How the units are linked:
fige: za>rive, vo>bebo, ki>nape, ra>reme, fi>lepa, fu>kadi
nasi: za>-, vo>vova, ki>fato, ra>mavu, fi>zozu, fu>lora
vesa: za>voru, vo>dizo, ki>mimo, ra>levi, fi>figo, fu>pibu
fopi: za>tola, vo>kadi, ki>tidu, ra>vese, fi>mibi, fu>bebo
getu: za>dizo, vo>voru, ki>mepu, ra>bine, fi>mere, fu>tivo
kadi: za>vupa, vo>fopi, ki>bine, ra>mepu, fi>budu, fu>fige
tiku: za>digo, vo>fivu, ki>zade, ra>radu, fi>dufu, fu>sevo
mibi: za>kazi, vo>budu, ki>raro, ra>sevo, fi>fopi, fu>radu
mere: za>fato, vo>tudu, ki>-, ra>zaki, fi>getu, fu>lada
raro: za>vubo, vo>zaki, ki>mibi, ra>tudu, fi>tidu, fu>dupi
mepu: za>zozu, vo>vese, ki>getu, ra>kadi, fi>-, fu>reme
bebo: za>doli, vo>fige, ki>mune, ra>dufu, fi>radu, fu>fopi
mimo: za>vese, vo>zozu, ki>vesa, ra>tola, fi>vova, fu>leti
misi: za>radu, vo>pofu, ki>luna, ra>digo, fi>doli, fu>kazi
fivu: za>lora, vo>tiku, ki>lada, ra>lepa, fi>reme, fu>-
funa: za>tivo, vo>pibu, ki>rilo, ra>tava, fi>biva, fu>dizo
tudu: za>figo, vo>mere, ki>sevo, ra>raro, fi>voru, fu>zade
zaki: za>goko, vo>raro, ki>budu, ra>mere, fi>bine, fu>zodi
megu: za>zade, vo>biva, ki>digo, ra>luna, fi>pibu, fu>figo
reme: za>rilo, vo>dufu, ki>tivo, ra>fige, fi>fivu, fu>mepu
mune: za>pofa, vo>nape, ki>bebo, ra>gasa, fi>dupi, fu>tidu
pofu: za>lepa, vo>misi, ki>rile, ra>lora, fi>rive, fu>mavu
zade: za>megu, vo>lada, ki>tiku, ra>dupi, fi>gasa, fu>tudu
radu: za>misi, vo>lepa, ki>dupi, ra>tiku, fi>bebo, fu>mibi
kazi: za>mibi, vo>mavu, ki>vubo, ra>vova, fi>tola, fu>misi
zodi: za>rile, vo>dupi, ki>lepa, ra>lada, fi>nape, fu>zaki
leti: za>dufu, vo>rilo, ki>pibu, ra>doli, fi>digo, fu>mimo
lada: za>biva, vo>zade, ki>fivu, ra>zodi, fi>tivo, fu>mere
dufu: za>leti, vo>reme, ki>gasa, ra>bebo, fi>tiku, fu>vese
tivo: za>funa, vo>gasa, ki>reme, ra>nape, fi>lada, fu>getu
vupa: za>kadi, vo>tola, ki>mame, ra>zozu, fi>mavu, fu>rive
goko: za>zaki, vo>vubo, ki>mavu, ra>fato, fi>mame, fu>rile
rilo: za>reme, vo>leti, ki>funa, ra>rive, fi>lora, fu>zozu
vubo: za>raro, vo>goko, ki>kazi, ra>figo, fi>levi, fu>luna
vova: za>sevo, vo>nasi, ki>figo, ra>kazi, fi>mimo, fu>digo
sevo: za>vova, vo>-, ki>tudu, ra>mibi, fi>vese, fu>tiku
vese: za>mimo, vo>mepu, ki>voru, ra>fopi, fi>sevo, fu>dufu
tava: za>nape, vo>pofa, ki>rive, ra>funa, fi>rile, fu>mame
gasa: za>pibu, vo>tivo, ki>dufu, ra>mune, fi>zade, fu>voru
fato: za>mere, vo>figo, ki>nasi, ra>goko, fi>dizo, fu>biva
pibu: za>gasa, vo>funa, ki>leti, ra>pofa, fi>megu, fu>vesa
figo: za>tudu, vo>fato, ki>vova, ra>vubo, fi>vesa, fu>megu
mame: za>bine, vo>levi, ki>vupa, ra>dizo, fi>goko, fu>tava
digo: za>tiku, vo>lora, ki>megu, ra>misi, fi>leti, fu>vova
levi: za>tidu, vo>mame, ki>tola, ra>vesa, fi>vubo, fu>pofa
biva: za>lada, vo>megu, ki>lora, ra>rile, fi>funa, fu>fato
budu: za>mavu, vo>mibi, ki>zaki, ra>-, fi>kadi, fu>lepa
pofa: za>mune, vo>tava, ki>doli, ra>pibu, fi>luna, fu>levi
mavu: za>budu, vo>kazi, ki>goko, ra>nasi, fi>vupa, fu>pofu
luna: za>dupi, vo>rile, ki>misi, ra>megu, fi>pofa, fu>vubo
lora: za>fivu, vo>digo, ki>biva, ra>pofu, fi>rilo, fu>nasi
voru: za>vesa, vo>getu, ki>vese, ra>tidu, fi>tudu, fu>gasa
nape: za>tava, vo>mune, ki>fige, ra>tivo, fi>zodi, fu>bine
zozu: za>mepu, vo>mimo, ki>dizo, ra>vupa, fi>nasi, fu>rilo
tidu: za>levi, vo>bine, ki>fopi, ra>voru, fi>raro, fu>mune
bine: za>mame, vo>tidu, ki>kadi, ra>getu, fi>zaki, fu>nape
rive: za>fige, vo>doli, ki>tava, ra>rilo, fi>pofu, fu>vupa
rile: za>zodi, vo>luna, ki>pofu, ra>biva, fi>tava, fu>goko
doli: za>bebo, vo>rive, ki>pofa, ra>leti, fi>misi, fu>tola
tola: za>fopi, vo>vupa, ki>levi, ra>mimo, fi>kazi, fu>doli
dupi: za>luna, vo>zodi, ki>radu, ra>zade, fi>mune, fu>raro
dizo: za>getu, vo>vesa, ki>zozu, ra>mame, fi>fato, fu>funa
lepa: za>pofu, vo>radu, ki>zodi, ra>fivu, fi>fige, fu>budu

The rows follow the links: the fewer symbols apart two units are, the more alike their rows tend to be.

Each row is also shifted at random along 7 hidden directions that mean nothing.

Some units, each with a row of numbers:
tava	52,-6,-32,61,-73,40,41,69,17,-48,-14,43,93,34,36,97,-82,9,0,7,-30,42,-32,28,26,-28,83,-58,39,23,-21,-41,-4,11,-38,41,-15,-8,-32,0,-14,-38,-74,-8,-37,23,1,24,19,28,28,2,-100,105,-28,67,34,43,-60,-6,-42,-36,3,12,32,-64,-43,-85,-84
dufu	7,28,-41,-41,61,-11,0,-137,65,-19,4,71,37,-74,38,-3,116,-69,-34,22,37,-10,33,7,46,-7,46,-31,-137,-29,50,23,40,5,29,-20,-115,15,45,81,-43,20,-27,-23,-96,-39,58,-123,30,-28,-111,-104,74,-66,5,-80,1,-35,32,76,35,-5,-67,-50,-9,24,83,-20,46
zade	62,21,-43,9,65,6,36,61,-27,-3,-17,60,196,-3,97,88,-7,-21,-82,-34,56,43,-4,-43,112,-60,154,26,69,33,-29,-42,16,144,-59,-17,-10,-1,17,-18,-24,-25,-63,-77,-58,50,37,19,-48,11,-88,-38,51,-98,2,7,18,30,-27,-80,89,86,-84,-106,-108,31,-25,-24,-85
zodi	-24,-51,28,56,-70,40,81,103,21,-57,10,-102,-100,77,0,-20,-84,24,140,51,29,8,33,-37,-146,-34,-19,135,135,92,45,-125,-56,50,-20,65,-2,9,107,-34,-141,36,44,-48,17,34,-50,77,-31,-12,63,-3,-74,102,33,37,-41,-17,-91,-9,33,-38,39,-53,38,15,-41,57,-28
mimo	17,3,14,-27,35,-46,-61,-5,-4,74,63,-15,-114,94,-29,-42,60,6,39,50,17,-99,14,-21,-160,20,16,86,-8,-53,43,126,-72,102,124,-19,13,21,-94,58,-211,40,60,-25,15,46,2,67,161,-57,-39,-23,62,107,89,-72,16,-119,-134,-27,151,40,-4,85,-84,150,55,57,43
lada	-19,7,-40,-9,48,-46,34,31,71,-75,-83,-129,68,7,74,219,-22,-108,-65,-73,-53,-59,-8,-98,101,-25,136,53,79,9,0,34,20,66,-80,-61,207,121,-60,-25,164,-106,27,-8,-65,118,104,-83,-145,-38,19,29,88,-38,-192,-57,18,14,73,-114,-76,-19,20,-60,-84,-100,-91,-152,-18
mavu	-38,11,-7,0,-56,27,-39,-50,95,31,-2,-11,-129,-18,41,-187,-10,-75,10,125,-59,-13,58,117,-88,14,-221,-108,-8,-91,77,-55,-29,-107,-35,-9,-13,-23,235,-49,66,-64,-30,75,95,-137,-217,-73,-24,15,67,57,-96,70,-37,35,-21,21,90,-94,-189,-46,117,81,141,-73,20,124,-11
tudu	20,-38,26,7,36,1,11,-20,50,33,169,29,-192,63,-22,-144,89,-95,68,95,68,6,142,-6,-153,-49,-143,136,30,-102,149,-39,-122,67,68,7,-81,-61,124,1,-202,-28,-6,67,-24,-39,-168,30,21,11,27,16,101,8,34,-43,14,-39,-56,-140,27,-65,-37,40,-34,133,34,185,-73
dupi	18,-37,13,79,-30,-17,92,-104,102,-11,116,-84,-156,106,4,-81,1,-157,48,51,78,-69,-7,-145,-101,-27,-4,149,113,-41,147,-59,93,26,17,74,1,74,184,-63,-143,-1,18,-88,-92,49,-71,-89,66,41,97,-113,11,65,-52,50,-127,-32,-97,77,49,20,-23,1,76,-33,-78,163,10
mepu	-72,31,32,7,-9,-53,-53,-1,49,-61,-22,-46,-36,83,-6,-95,-176,44,57,38,-14,-4,-72,-19,-112,92,-63,62,39,107,-56,-60,60,-24,-44,61,-3,18,194,94,-109,153,3,-185,131,-33,-54,41,-5,-37,-15,-154,-65,115,38,12,-15,-43,-76,150,102,49,43,-46,93,63,-41,73,101
tidu	48,-53,31,54,-66,-2,81,-9,-51,-48,24,9,117,25,41,145,14,9,-13,-118,-28,19,-104,-157,67,51,162,113,45,36,-12,102,51,69,-40,50,98,71,-59,21,-109,-11,4,-153,-13,140,140,28,45,-55,-53,-122,116,-58,48,1,-15,-2,-70,35,123,97,-72,-40,-32,52,-47,-62,50
doli	9,56,-3,31,7,11,41,118,-86,89,-23,-83,44,34,55,54,1,-38,-99,10,80,-15,-50,-46,5,29,74,-95,129,18,-11,36,7,-35,106,-24,75,36,-170,-46,160,-44,52,8,-39,147,32,38,140,15,37,-25,-27,38,-35,66,-89,-30,-10,27,-20,125,41,88,-31,-94,-100,6,34
nasi	-22,-38,46,-69,-15,-49,-107,-116,130,-14,81,-87,-225,24,-107,-96,106,-60,-1,83,-54,-104,105,54,-155,2,-146,-18,-66,-89,115,74,-63,-49,74,-89,-37,7,-56,36,-76,-11,54,199,80,-80,-96,-52,-19,-8,90,112,-7,45,-47,-94,36,-38,50,-78,-85,-118,87,127,-10,41,70,38,61
fivu	-58,10,-34,-62,26,-22,-19,137,37,-20,-157,-128,13,-70,85,96,26,18,46,32,-70,-69,66,-34,-11,-38,42,63,46,23,-48,24,-92,48,0,-105,182,26,-37,22,16,-36,161,17,28,88,17,18,-91,-163,-53,97,96,-41,-31,-99,20,-60,109,-155,-50,-16,52,-32,-119,2,23,-89,20
vesa	30,60,-15,25,66,-59,-33,-97,-28,-7,201,-11,-109,173,-136,21,-45,-125,-95,-63,166,32,-72,-19,15,13,31,-63,94,-20,88,30,40,-56,125,30,-25,15,-210,-14,201,-6,-108,51,-55,75,30,-28,73,184,75,-58,-13,33,-128,40,-3,37,-96,129,25,45,-45,99,52,-52,-102,125,55
zaki	-8,-38,32,15,-121,1,11,-21,145,-128,73,25,115,139,3,37,-27,-39,-23,82,-18,-9,31,-4,-79,-25,106,55,56,64,125,-71,-38,144,-51,39,-138,43,74,18,-286,22,-67,-4,100,20,-86,80,4,8,31,-55,-40,116,4,27,17,59,-189,-65,84,20,10,-21,9,124,5,45,5
voru	33,-42,38,23,77,-20,-8,44,-103,42,112,8,-245,-18,-47,-107,16,41,107,-73,45,68,27,-31,-82,-6,-149,94,-19,-45,-19,24,-26,-42,71,68,58,-102,13,53,-65,11,14,-9,-33,-39,1,50,-40,1,-5,-9,106,-86,62,-53,41,-43,47,34,54,-53,-61,-4,-11,46,18,64,-37
radu	-12,-25,-2,-11,-46,15,67,-152,104,4,-97,47,92,-64,113,-39,77,-74,20,6,-34,-101,-18,-78,4,-18,97,77,-49,-37,63,20,115,51,-51,2,-36,109,221,-33,-154,11,50,-142,-46,-6,0,-134,89,-65,-53,-99,93,-13,57,-33,-110,-67,8,49,38,73,-1,-67,4,48,68,20,45
fato	13,-31,21,-31,14,-24,-102,-26,-5,-5,7,47,-80,-81,-91,-88,-17,130,79,-66,-108,-28,29,50,-24,-15,-104,69,-94,-15,-83,44,17,-18,-71,9,29,-25,72,6,-124,66,-17,25,85,-156,-18,50,-92,4,50,70,-32,-13,58,-11,105,22,67,-39,-19,-89,-1,-6,7,56,38,-46,-16
rile	7,-36,-14,44,-76,48,44,30,82,-36,35,-65,-81,36,1,67,62,-75,74,37,-70,-101,91,-38,-56,-67,52,39,39,-47,75,19,-70,74,14,-58,76,55,-27,-64,-79,-72,59,81,-21,31,-26,-15,-3,-30,82,136,-9,100,-50,22,-1,-1,-19,-133,-66,-85,54,60,-33,4,0,-52,-87
tivo	11,-39,12,20,-27,-7,14,-40,58,-131,32,-24,-61,44,-55,56,-58,32,111,-48,7,-29,-43,-74,-45,-3,55,146,-30,64,-13,-23,47,8,-9,57,-18,47,32,91,-164,84,-16,-95,-65,-12,112,-13,-43,17,9,-87,3,54,-22,-55,27,-31,-55,149,130,-72,-48,-73,41,23,-29,-67,20
tiku	-60,26,-41,7,97,-32,14,-27,-7,70,-66,-157,-238,-99,35,-116,-13,-44,80,-60,34,-119,-42,-116,-79,20,-131,154,29,-26,-36,56,119,-90,23,-23,236,101,150,-31,103,39,181,-118,-48,-39,0,-115,-12,-65,40,-40,145,-59,-55,-63,-123,-106,183,94,-43,40,28,-3,31,-106,-60,103,79
pibu	45,36,-30,68,93,-26,-5,135,-140,113,78,-60,-167,49,3,-81,-50,32,12,-35,76,59,-7,-52,-83,-38,-95,32,119,-35,-63,-21,-43,-40,110,28,99,-59,-56,2,113,-50,38,-1,-93,3,-68,90,37,59,26,19,-13,64,-13,74,-42,-27,40,1,14,13,-21,53,-13,-79,-97,64,-87
mame	75,-77,81,-25,-66,7,-57,16,-30,-45,47,137,2,-54,-50,-11,132,141,70,8,-123,34,88,83,-17,-1,-8,-10,-143,0,-43,56,-80,58,-2,-2,-111,-87,-60,72,-278,-29,-13,89,73,-96,-29,140,-42,-72,-29,96,-30,-36,145,-2,139,43,5,-121,-3,-154,-10,20,-53,123,107,-133,-69
kadi	-51,32,31,-38,-45,-17,16,96,5,-19,-96,40,140,-29,102,-27,-40,64,-69,48,-70,88,6,52,25,46,-21,-102,2,79,-40,-51,-56,-33,-61,10,-34,-93,100,27,34,-23,-21,-13,120,-2,-93,61,-56,-83,-73,6,-76,-28,26,25,28,29,28,-63,-60,8,56,-51,43,-27,14,-11,29
lepa	-38,-23,-16,-5,-108,13,50,-83,181,-77,-116,-62,57,-27,108,121,52,-159,-4,62,-115,-151,26,-28,42,16,79,8,-40,-76,108,33,55,25,-81,-60,42,140,154,-22,-23,-48,28,-29,-9,33,35,-207,-18,-112,-2,-5,61,39,-85,-58,-47,-21,40,-59,-71,-28,93,-16,-2,-49,31,-53,39

Start here and follow the symbols in turn, left to right. Where do you end up?
Answer with the unit's name.
31,-11,-62,-36,7,24,-35,-83,43,-86,128,-60,-184,45,-203,16,38,-31,43,-5,61,-71,61,36,-37,-81,-33,-11,-26,-1,97,-14,9,-55,58,-78,-48,50,-218,21,64,51,-16,191,-40,-29,42,-41,-56,126,118,121,-29,23,-108,-49,48,21,32,28,-35,-149,4,58,-7,-11,-12,-21,-14
ra ki za vo fu ra: sevo
65,-15,-23,32,-31,69,37,-161,-52,62,-22,15,-44,-104,-36,-20,52,9,68,-131,-36,-41,-111,-90,101,12,-2,61,-52,-62,-54,74,187,-53,-61,24,116,117,60,-107,27,-3,18,-80,-105,-68,97,-107,18,31,86,-12,57,-53,-2,41,-64,17,109,68,-65,-4,-19,-42,31,-42,-52,-50,-33
ki fi vo fu fu fi: pofu
84,29,-71,11,21,6,-34,-44,29,-14,59,141,169,65,-2,75,32,-78,-58,16,72,-36,5,7,45,-89,199,23,15,6,57,-29,20,165,31,-43,-128,61,-59,-18,-125,-12,-89,-24,-92,13,47,-15,74,85,-21,-64,-16,71,20,44,22,15,-131,-59,139,52,-56,-21,-118,87,-9,8,-57
ra fu fu fu fu: luna
14,-4,44,26,-6,-80,-33,93,17,-91,21,-13,84,125,28,109,-67,11,-60,14,-30,19,-13,-17,-15,21,55,65,101,93,-11,-29,-69,94,-17,38,8,-23,-25,101,-80,-30,-33,-38,69,72,-34,127,-58,-25,-30,-44,-37,51,-30,-10,106,33,-77,-101,94,25,2,-40,-48,56,-83,-51,8
fu fi ra vo vo fi: nape
-15,10,-23,-8,17,-19,100,52,35,43,-2,-65,-4,-7,175,28,108,-223,-109,121,23,22,98,-43,32,8,1,-93,52,-77,109,-25,-68,-9,76,-28,38,-8,0,-9,152,-179,38,52,-76,118,-89,-68,50,-50,-50,-15,66,-36,-78,-14,-92,-15,44,-127,-128,38,69,64,-19,-146,-20,26,-6
vo za fu vo ra: mimo
43,-4,-3,71,-27,26,22,-49,-34,27,94,66,20,81,-8,48,16,-94,-81,-33,30,35,-36,-40,26,31,7,-33,34,-103,66,48,12,-2,13,39,21,41,-41,-36,74,-89,-83,0,-37,51,-7,-33,86,80,39,-18,10,50,-21,56,5,22,-67,-30,-18,13,19,95,21,-40,-47,28,-37
za vo vo vo vo: tidu
8,71,-24,5,102,-11,-49,155,-136,131,-78,-24,-26,-107,49,-15,32,119,-7,-43,21,26,6,36,19,-28,-41,-59,-1,-4,-155,67,-86,-33,104,-63,106,-100,-116,15,157,-16,97,24,-54,17,44,84,52,-57,-82,65,34,-83,69,-12,-7,-52,109,-51,-12,39,-28,33,-107,-27,1,-42,-25
ki ra fi vo: rile
43,-16,-14,30,24,-16,101,24,-52,34,122,-36,-112,-6,-19,-3,42,-96,-46,-9,104,122,26,-2,85,-8,-80,-70,49,-33,68,-65,29,-107,74,28,-37,-57,-73,-2,202,-89,-53,98,-80,63,-45,-49,-16,71,0,4,18,-87,-103,47,-34,48,78,15,-105,-37,-24,27,54,-144,-51,48,-62
fi fi fi ki fu: mibi
80,10,-41,31,21,17,53,4,-38,50,48,72,63,-54,71,37,70,-104,-83,-38,16,68,15,-26,98,-27,17,-90,17,-107,27,16,24,1,19,9,8,-13,-15,-65,132,-156,-71,35,-139,-2,-27,-50,39,51,2,6,-1,-25,-49,57,5,25,77,-101,-111,-31,11,62,-15,-133,-21,-68,-117
fu ra vo fi ki vo: vova
-28,-24,-22,-59,-63,22,39,-36,28,-53,-100,88,95,-172,35,12,60,74,53,81,-52,63,78,107,72,-4,-13,-101,-223,27,-7,-67,11,-57,-53,24,-208,-112,69,21,-3,41,-27,37,-28,-99,20,-55,-113,-66,-102,8,-50,-88,66,-45,26,12,40,77,-82,-96,-19,-85,76,-29,140,-113,-21
ra fi fi za za vo: dufu
15,-48,9,-41,-27,-12,-2,-49,24,-23,91,25,-167,-102,-38,-111,85,-71,-19,32,-80,118,97,50,64,56,-237,-115,-100,-108,37,-47,-24,-186,-5,29,-41,-121,53,45,153,-129,-58,189,-6,-117,-125,-82,-191,22,34,118,14,-111,-84,-12,73,93,195,-70,-241,-201,58,22,123,-155,39,-42,-48
za fi za ra ra: zaki
-86,-56,94,-39,-33,-32,-14,117,-70,23,-11,-192,-227,-24,-125,-112,-33,205,99,-30,8,-23,-6,-22,-149,33,-129,65,46,141,-86,21,-38,-79,38,-35,120,-29,-87,21,-64,93,177,63,169,15,-2,173,-55,-67,77,68,20,-46,38,4,-60,-14,48,81,18,-4,67,13,31,72,-25,43,84
fi fi ki ki fi fu: fige
36,73,-92,62,50,30,-14,52,-4,-24,-59,101,122,25,34,50,-170,-11,-4,6,-11,66,-48,72,60,-23,-21,-50,39,16,-66,-94,18,-14,-60,57,-45,-32,104,-23,105,-2,-108,-79,-54,-41,2,-41,-45,101,0,-15,-163,116,-19,52,73,41,-30,7,-24,-41,-18,-46,40,-121,-39,-62,-98
vo za ki vo fu: mepu
-15,46,-23,-34,54,-14,-65,153,-63,-7,40,-112,-58,119,-105,61,-44,56,-18,57,133,22,52,105,-52,-33,21,-134,71,122,17,-78,-109,-50,155,-51,-86,-116,-340,58,183,49,19,182,31,111,19,148,25,75,49,97,-123,82,-94,-18,43,-14,-58,73,0,-20,31,101,-32,-12,-37,18,29
fi ki fu ki fu ki fi: funa
